Each row has two labels, one from each of two sets.
[-1.759,-1.057,-0.058,0.237,-0.180,0.253,-1.054,-0.103,-0.486,0.341,0.953,-1.616,0.889,0.270,-0.634,-0.117,0.105,0.711,-1.571,1.109,0.549,-3.004,-0.544]	A + soz
[-0.718,-1.037,0.294,-0.056,-0.576,0.095,-0.533,-0.664,-0.711,-0.702,1.213,-1.168,0.096,0.150,-1.225,-0.606,2.520,-0.156,0.167,0.969,3.088,-1.958,-0.753]	A + soz
[-3.924,0.797,0.646,1.607,1.355,2.200,-0.538,-0.183,-0.982,-0.924,0.598,-1.369,0.873,0.391,-2.546,0.025,-6.270,0.388,-1.232,0.903,3.538,1.639,-0.147]	A + Sege
[-1.480,0.996,0.341,0.032,0.626,2.058,-0.545,-0.467,-0.523,-1.015,0.241,0.539,0.404,0.475,-2.090,-0.712,-4.024,0.023,0.511,0.325,4.706,2.542,0.056]	A + Sege
[-0.831,-0.623,0.132,0.246,-0.004,-0.141,-0.193,-0.468,-0.607,-0.291,1.321,-0.656,0.500,-0.056,-1.150,0.010,-1.616,1.223,-0.786,0.916,2.198,-2.002,-0.681]	A + soz
[-0.413,0.184,0.430,0.865,0.318,0.719,-0.385,0.165,0.085,-0.262,0.568,-2.262,0.986,0.357,0.222,-0.551,1.909,0.108,-2.636,0.910,-1.242,-0.502,-0.064]	K + Bitak
[-2.453,-0.884,-0.142,0.467,0.530,1.820,-0.683,0.341,-1.001,-0.129,1.254,-2.001,0.803,-0.254,-0.420,0.108,-2.744,1.265,-1.645,0.204,1.429,-3.229,-0.246]	K + soz
[-1.096,-0.005,0.726,0.904,1.268,0.210,-0.188,0.392,-0.378,-0.151,0.215,0.278,1.960,0.031,-1.463,-0.193,-3.845,1.306,-0.410,0.479,2.051,-0.315,-0.318]	K + Sege
[-1.510,-0.531,0.635,-0.057,-0.831,-0.284,-1.010,-0.186,-0.163,-0.319,0.124,-2.065,0.555,0.519,-0.145,-0.416,0.297,0.056,-2.060,1.350,-1.437,-0.736,-0.895]	K + Bitak
[-1.457,-0.052,0.493,0.714,-0.050,0.323,-0.157,-0.790,-0.126,-0.369,0.954,-2.180,0.913,0.078,-0.612,-0.797,1.286,0.866,-2.981,1.908,0.198,-1.015,-0.958]	K + Bitak
[-2.254,0.531,0.439,0.637,1.164,1.443,0.340,0.140,-0.465,-0.677,0.653,-1.848,0.997,0.238,-1.329,0.224,-6.102,0.576,-1.806,0.609,-0.514,1.520,0.331]	K + Sege
[-2.273,-0.006,1.419,0.522,0.414,1.216,-0.597,0.268,-0.398,-0.728,-0.043,-1.395,0.637,0.261,-1.587,-0.529,-1.387,-0.814,-0.791,0.187,1.613,1.232,-0.154]	A + Sege
[-3.169,0.361,0.865,1.440,1.745,1.629,0.311,0.160,-0.519,-0.961,0.769,-1.837,1.326,0.130,-2.240,-0.598,-4.755,0.094,-1.626,0.679,2.748,1.540,-0.190]	K + Sege
[-1.830,-0.996,0.550,0.400,0.192,-0.942,-0.289,0.373,-0.305,0.118,0.824,-1.607,0.877,0.203,-0.749,-0.221,-2.116,0.793,-1.650,0.571,-0.858,-2.085,-0.556]	K + soz
[-2.935,0.437,0.691,1.660,1.717,2.233,-0.585,0.342,-0.742,-1.202,0.931,-1.167,1.177,0.233,-1.665,-0.733,-3.175,0.122,-1.037,0.266,4.767,-0.287,-0.304]	A + Sege
[-0.975,0.156,0.781,1.209,0.411,0.353,-0.221,-0.069,-0.282,-0.191,0.860,-0.676,0.640,0.391,-1.003,0.265,-4.463,1.561,-1.333,0.782,0.192,-0.250,-0.370]	K + Sege
[-2.774,0.679,0.241,1.215,1.606,1.803,-0.046,0.220,-0.647,-0.687,0.893,-0.931,0.790,0.244,-2.229,-0.435,-6.711,0.796,-0.730,0.260,2.129,0.661,-0.600]	K + Sege
[-1.030,-0.759,0.072,0.192,-0.111,-0.370,0.309,-0.533,-0.450,-0.333,1.166,-2.074,0.619,-0.117,-0.454,0.156,-1.758,1.183,-2.104,1.250,-1.528,-2.220,-0.652]	K + soz
[-2.167,0.270,0.407,0.323,0.484,0.035,-0.483,-0.011,0.693,0.069,-0.212,-1.340,0.963,0.573,-2.975,-0.673,-4.235,-0.663,-0.619,0.958,-1.330,2.165,-0.866]	K + Sege
[0.019,-0.296,-0.365,1.081,0.033,-0.534,0.878,-0.166,-0.521,-0.101,1.460,-2.458,0.693,-0.231,0.176,0.352,-1.309,2.268,-2.370,1.870,-3.574,-2.506,-0.989]	K + Bitak
[-1.548,-0.943,0.024,0.769,0.217,-0.117,-0.496,-0.199,-0.417,-0.142,1.077,-1.225,0.809,0.049,-1.010,0.091,-0.570,0.723,-1.164,0.746,1.478,-2.649,-0.438]	K + soz
[-1.181,-1.359,0.138,0.453,-1.021,-0.216,-2.122,-0.426,-0.487,-0.017,1.485,-2.069,0.689,-0.007,0.214,-1.113,6.762,-0.663,-1.780,1.578,3.289,-4.004,-0.571]	A + Bitak
[-2.175,0.195,-0.323,0.209,0.715,0.392,-0.097,0.032,-0.557,-0.100,0.204,-0.095,0.493,0.762,-1.917,0.556,-7.638,1.021,-0.147,0.769,0.196,1.148,-0.648]	K + Sege
[-0.114,-0.152,0.293,1.023,0.490,0.437,-0.033,-0.220,0.317,-0.690,0.910,-1.107,0.340,0.035,-0.277,-0.723,1.873,0.438,-0.965,1.197,0.943,-0.903,-0.080]	A + Bitak
[-1.704,-1.249,0.259,0.200,0.675,0.328,-1.241,-0.483,-0.765,-0.222,1.182,-0.528,0.415,-0.425,-0.750,-0.744,0.283,0.772,-0.724,0.612,4.119,-3.734,-0.336]	A + soz
[-0.829,-0.307,-0.024,0.962,0.447,0.803,-0.372,0.043,-0.691,-0.420,1.102,-1.944,0.949,-0.082,-0.377,0.151,0.954,0.941,-1.861,0.976,1.691,-2.718,-0.076]	K + soz
[-1.133,-1.035,0.320,-0.157,-0.902,-0.468,-0.518,-1.159,-0.991,-0.584,1.288,-0.957,0.045,-0.034,-1.206,-0.527,4.806,0.510,-1.226,1.712,4.104,-1.960,-0.417]	A + soz
[-1.721,0.068,0.075,0.755,0.179,1.310,-1.592,-0.086,-0.837,-0.498,0.557,0.271,0.956,-0.165,-0.779,0.615,-1.857,1.296,-0.425,1.042,5.318,-2.533,-0.771]	A + soz
